cols: K M D V U Y F
mon: [  25 -117  -30  -11  -75   91   70]
vuke: [ 0  3  0  0 -2 -3  0]
Gekev: [ -15  -13  -64   46  -44   -8 -100]
down: [70  0]
F
down: [-117    3]
M
down: [ -2 -44]
U
down: [-3 -8]
Y

cols: C E B X P J A R G Z
lun: [ 11  -5 -49  34  -4 -65  -6  39  14 -13]
Gekev: [-53  32  14  48  29   1   0 -20  18 -44]
lak: [ 17  40  -9 -67  32  37 -25  -2 -48  92]
lev: [ 26  59  34 -62  69   8 -40 -49   2  44]
gifat: [-54  61  -3  92  41 -76 -72 -31  90 -37]
Giz: [-20 -43  54  70  -7  33 -59 -50  79  19]
down: [ -6   0 -25 -40]
A
down: [ 14  18 -48   2  90]
G

cols: latis fif por Sugen tib vive pofik ful zivil
lev: [-39  64  48  45 -46 -20 -35 -78 -52]
bek: [ 52  81   3 -47  66 -70 -52  88  18]
gifat: [-39  64  48  45 -46 -20 -35 -64  53]
Gekev: [-53 -90 -55 -53  31 -30 -50 -89 -65]
Giz: [-48  46 -57 -34 -72 -43  58 -61 -30]
lun: [ 50  84  59  76 -26 -81 -53  14  60]
gukin: [ 45  -9   7  77 -16   9  -7   5  48]
vuke: [ 48  67  67  43 -19 -73 -64 -48  70]
mon: [ 50  84  59  76 -26 -81 -53  14  52]
Peb: [  6  39  46  30  -4 -55 -63 -60  53]
sedu: [ 45  -9   7  77 -16   9  -7 -83 -65]
lak: [ 31   6  26  61  22  58 -12 -23  28]
down: [-46  66 -46  31 -72 -26]
tib
down: [-35 -50  58 -53  -7 -64 -53 -63  -7 -12]
pofik
down: [-65  28]
zivil
down: [-50  58 -53  -7 -64 -53]
pofik

cols: N H S L
Gekev: [-64  43   0  12]
Peb: [  0  27  -2 -39]
gifat: [-12   0   1 -99]
Giz: [-45  33  -4 -29]
lun: [-53  39  -4  -7]
lev: [-29  16  -5 -63]
vuke: [-60  43  -6   8]
mon: [-45  31  -4 -29]
down: [  0 -12 -45 -53]
N
down: [ 12 -39]
L
down: [-60 -45]
N
down: [33 39 16 43 31]
H
down: [-12 -45 -53 -29 -60 -45]
N
down: [ 1 -4 -4]
S
down: [ 1 -4 -4 -5 -6 -4]
S

cols: pipad zor madu rono gasik Suzo
sedu: [ -12   12   -5  -11 -113   12]
bek: [-21 -11  39  11  15  14]
Gekev: [ 18   4  29   8   6 -36]
down: [15  6]
gasik
down: [11  8]
rono
down: [-5 39]
madu
down: [39 29]
madu
down: [-12 -21]
pipad
down: [-11  11]
rono

cols: Nub sisis vana sira mivam doke filu sati fad Zaben
bek: [ 73 -50  -4 -37 -55   6  46 -64  -9  30]
Giz: [ -7  84  13 -61 -66   9  37  21 -11  25]
Peb: [ 73 -50  42 -37 -55   6  46 -64  -9  30]
sedu: [-37 -17  16 -98  24 -46  11 -33  26 -37]
down: [ 21 -64]
sati
down: [13 42]
vana
down: [-37 -61 -37]
sira
down: [-55 -66]
mivam
down: [ -9 -11]
fad
down: [-64 -33]
sati

cols: bazen Niv Dosu Bufar bobo gema boti tez sisur fina
lev: [-34 -84 -38  25 -39 -42  46 -68 -27 -18]
gukin: [ 41  86  53  -6 -41 -77 -59 -46  53 -54]
Giz: [-76  51  32 -66 -11  82  73 -16 -42  61]
down: [-42 -77]
gema
down: [-18 -54]
fina
down: [25 -6]
Bufar
down: [53 32]
Dosu

cols: gebed teno Kiver duse ber vove zote zaka vuvu
gifat: [ 44  44  64  34  44  64  51  16 -21]
Peb: [ 33 -30  28 -10  37  23  11  27 -19]
lak: [-49 103  49  -6 -67  45  -5 -81 -68]
bek: [40 15 22 33 22 23 28 16  5]
gukin: [ 38  80  80  25   6  74  36 -27 -65]
Giz: [59 -8 36 28 67 35 46 45  3]
vuke: [ 16  22  43 -10 -17  51  20 -26 -44]
sedu: [ -76   93  -36   52  -76  -20   15 -104  -40]
down: [ 33 -49  40  38  59  16]
gebed
down: [22 93]
teno

cols: bego zifeb popi tenob
sedu: [ -3 -27 -73 -19]
Gekev: [-103  100  -33  -39]
gukin: [-82 108 -22 -48]
gifat: [-51 100 -33 -39]
Giz: [-103   15   -1 -111]
mon: [ 36 -11 -75 -82]
down: [ -82  -51 -103   36]
bego
down: [-27 100 108 100]
zifeb

cols: Sitan magit gon sodu rapo Gize sev
lun: [ 74  -8 -71 -53  29 -81  77]
lak: [-59 -24  31  32 -76  52 -52]
gukin: [-87 -12  78  51  82  20  77]
gifat: [-79 -90  75 -53  84   7 -11]
bek: [ 92  41 -54  71  81 -52  11]
vuke: [-89 -90  -6 -96  48 -29 -42]
Giz: [ 54  78  13  78 -89  79 -63]
sedu: [ 80  61 -53  62  21 -50  62]
Peb: [  7  33 -68 -36   3 -68 -36]
Gekev: [ 60  59 -52  49 -70 -62  82]
mon: [  8  47  23  67 -74  69 -38]
lev: [-30  79  54   2 -84  34 -64]
down: [ 32  51 -53  71 -96  78]
sodu
down: [-59 -87 -79  92 -89  54  80   7  60   8]
Sitan

cols: gofu kuziv refu gilis rofed
bek: [-94   9   7 -13  45]
sedu: [ -6  57   1  -6 -24]
vuke: [110 -14  -4  22  -4]
lun: [ 11 -15   4  18  27]
gukin: [-12  -5  -2 -27   4]
Giz: [ 10   0   2 -13 -15]
down: [-13  -6  22  18 -27]
gilis
down: [-24  -4  27   4]
rofed
down: [22 18]
gilis
down: [-24  -4  27]
rofed
down: [-24  -4]
rofed

cols: fot satof Koti fur gorug
lak: [-22  69 -14  15 -50]
Peb: [100  17  26 -94 -31]
Gekev: [-22  69 -14  15  34]
down: [ 26 -14]
Koti
down: [69 17]
satof

cols: lim Vop fel nado
lak: [ 90 -43  -8  57]
vuke: [32 52 65 30]
Giz: [32 52 65 21]
down: [-43  52]
Vop
down: [32 32]
lim
down: [57 30]
nado
down: [-8 65]
fel
down: [52 52]
Vop

cols: Vorut vori kup Let nok vefip nitib
Gekev: [ 53 112  67 -18  30 -86  -8]
lun: [ 53 112  67  31  30 -86  -8]
gifat: [ 61  85  73  14 -10 -73 -28]
vuke: [  85    9   90  -33 -119  -34  -83]
sedu: [ 53 111  68  29  30 -86  -8]
down: [-73 -34]
vefip
down: [112 112]
vori

cols: tet riva nuvo keto Rav neseb risog nek
Peb: [ -8 -90  27  62 -44 106  70   8]
mon: [ 27 -87  52  59  -6  81  63  54]
Gekev: [   7 -122 -105    5   75  -19   -6   40]
gifat: [-43 -65 -31 -15  60  80  69  60]
vuke: [ 28 -69  25  56 -11 115  55  89]
bek: [ -85 -104   36   41   14  -53   52  -51]
down: [ -69 -104]
riva
down: [27  7]
tet
down: [ 60 -11  14]
Rav
down: [-6 69 55]
risog
down: [54 40 60]
nek
down: [ 80 115 -53]
neseb
down: [-122  -65  -69]
riva

cols: Kova madun keme Pum doven Bituk sikir
sedu: [  97  -31   56  -96  108   22 -104]
Giz: [ 23 -86 -73  27 -82  81  50]
lun: [-70 -37 -38  65 -69   4  73]
mon: [-55 -36 -35  65 -56  21  76]
vuke: [  12 -115  -91   32  -65   82   44]
Gekev: [ 34  23  66 -46 104 -51 -48]
Peb: [ 91 -22  23 -79  87  51 -89]
lev: [ 24  54  70 -30  35 -25  17]
down: [ 97  23 -70 -55]
Kova
down: [22 81]
Bituk
down: [-31 -86]
madun
down: [-38 -35 -91]
keme
down: [ 65  32 -46 -79]
Pum

cols: kag Gosul kole netol rup Lan
gukin: [ 23  37 -46 -50  16  28]
sedu: [  13   74 -115  -11   -6   22]
Gekev: [ 19 -56  49   0  21  -7]
down: [ -46 -115]
kole
down: [-11   0]
netol
down: [16 -6]
rup

cols: kifu kor goz gofiv peg ved
Gekev: [-51  32 -51  76 -61  64]
gukin: [ 74 -74 -81 -70 -79  86]
vuke: [ 72 -77 -82 -75 -78  90]
down: [86 90]
ved
down: [ 32 -74]
kor

cols: lizi tepe bag Tid vas goli bovu Fos voza
Giz: [ 68   8  11 -42 -47  20 -71  30  32]
lak: [-60 -27 -12   4   6  29  18 -20   4]
Gekev: [-18 -33   3   4  28  61 -34 -10 -10]
gifat: [  8 -36  -7 -17  -6  -5  11 -17  18]
Peb: [ -2   5   3  41 106   2  -1 -30 -40]
bek: [ 59  -5  11 -14   5 -17 -21 -30  50]
sedu: [-60 -30 -19  -1 -59  24  35   3   1]
down: [ 30 -20 -10 -17]
Fos
down: [-33 -36   5]
tepe
down: [11 -1]
bovu
down: [ -5 -30]
tepe

cols: Migo narul teti luruk kados tezik Sagif zafa Fevar selip
lak: [ 37   0 -21  51 -34 -26  31  17   4 -38]
Peb: [ 48   1  -5  90 -39   2 -15  27  -1 -29]
gifat: [ -63   -1    3 -112   39   27  -16  -11   -6   53]
lun: [ 35   0 -19  54 -37 -10  11  26   0 -27]
down: [-38 -29  53]
selip
down: [ 17  27 -11]
zafa
down: [ 31 -15 -16]
Sagif
down: [ 39 -37]
kados
down: [-63  35]
Migo
down: [-21  -5]
teti

cols: dag tov nove Sof lil ler Legep
mon: [-72  17  26  85   5  86 -82]
Gekev: [-41  37   7  66 -20  84 -81]
sedu: [-72  17  26  23   5  86 -82]
lun: [-41  37  14  66 -20  84 -81]
down: [ 7 26]
nove
q: [-72  17  26  23   5  86 -82]
sedu
down: [-82 -81 -82]
Legep
down: [84 86 84]
ler
down: [37 17]
tov
down: [-41 -72]
dag
down: [-20   5]
lil

cols: botur rali zoz fav fibat
vuke: [  32  -18  -49  -51 -108]
bek: [ 38   8 104  44  63]
gifat: [ 36 -14 -33 -25 -68]
lun: [-88 117 -66 -11 -90]
Gekev: [-50   1 -42 -65  95]
lak: [-25  10 -35 -53  68]
mon: [ 48 -14 -67 -45 -92]
Peb: [ -2  43  29  40 -15]
gukin: [50 15 65 68 40]
sedu: [-44  18 -68 -39  15]
lev: [-72 -26  -6 -33 120]
Giz: [-43 -17  22   3  62]
down: [-11 -65 -53 -45  40  68 -39]
fav
down: [-51  44 -25 -11 -65 -53 -45  40  68]
fav
down: [-65 -53 -45  40]
fav

cols: sopem vulis Tonu bub
mon: [ 52 -23   5   5]
vuke: [69  9  8 56]
Gekev: [108 -17 -13   9]
Giz: [-3  5  2 -5]
lun: [ -3 -10   2  -5]
lev: [-3 27  2 -5]
q: [ -3 -10   2  -5]
lun
down: [-3 -3 -3]
sopem
q: [108 -17 -13   9]
Gekev
down: [-23   9]
vulis
down: [ 9 -5 -5 -5]
bub

cols: kagug fizi Ket volo Donop muluk vun bas
gifat: [ -8  78  -5 -84 -66 -68 -71 103]
lev: [ 16 -27 -27  -9 -37  47  39  35]
mon: [-20  44 -56 -15  40  77  55  61]
down: [-84  -9]
volo
down: [-68  47]
muluk

cols: Kegap gegak Sir ruk
lak: [-122  -27    3   52]
mon: [ -7  62 -87  39]
gifat: [ 95 -23  52 -40]
down: [-122   -7]
Kegap
down: [ 62 -23]
gegak
down: [-7 95]
Kegap
down: [  3 -87]
Sir

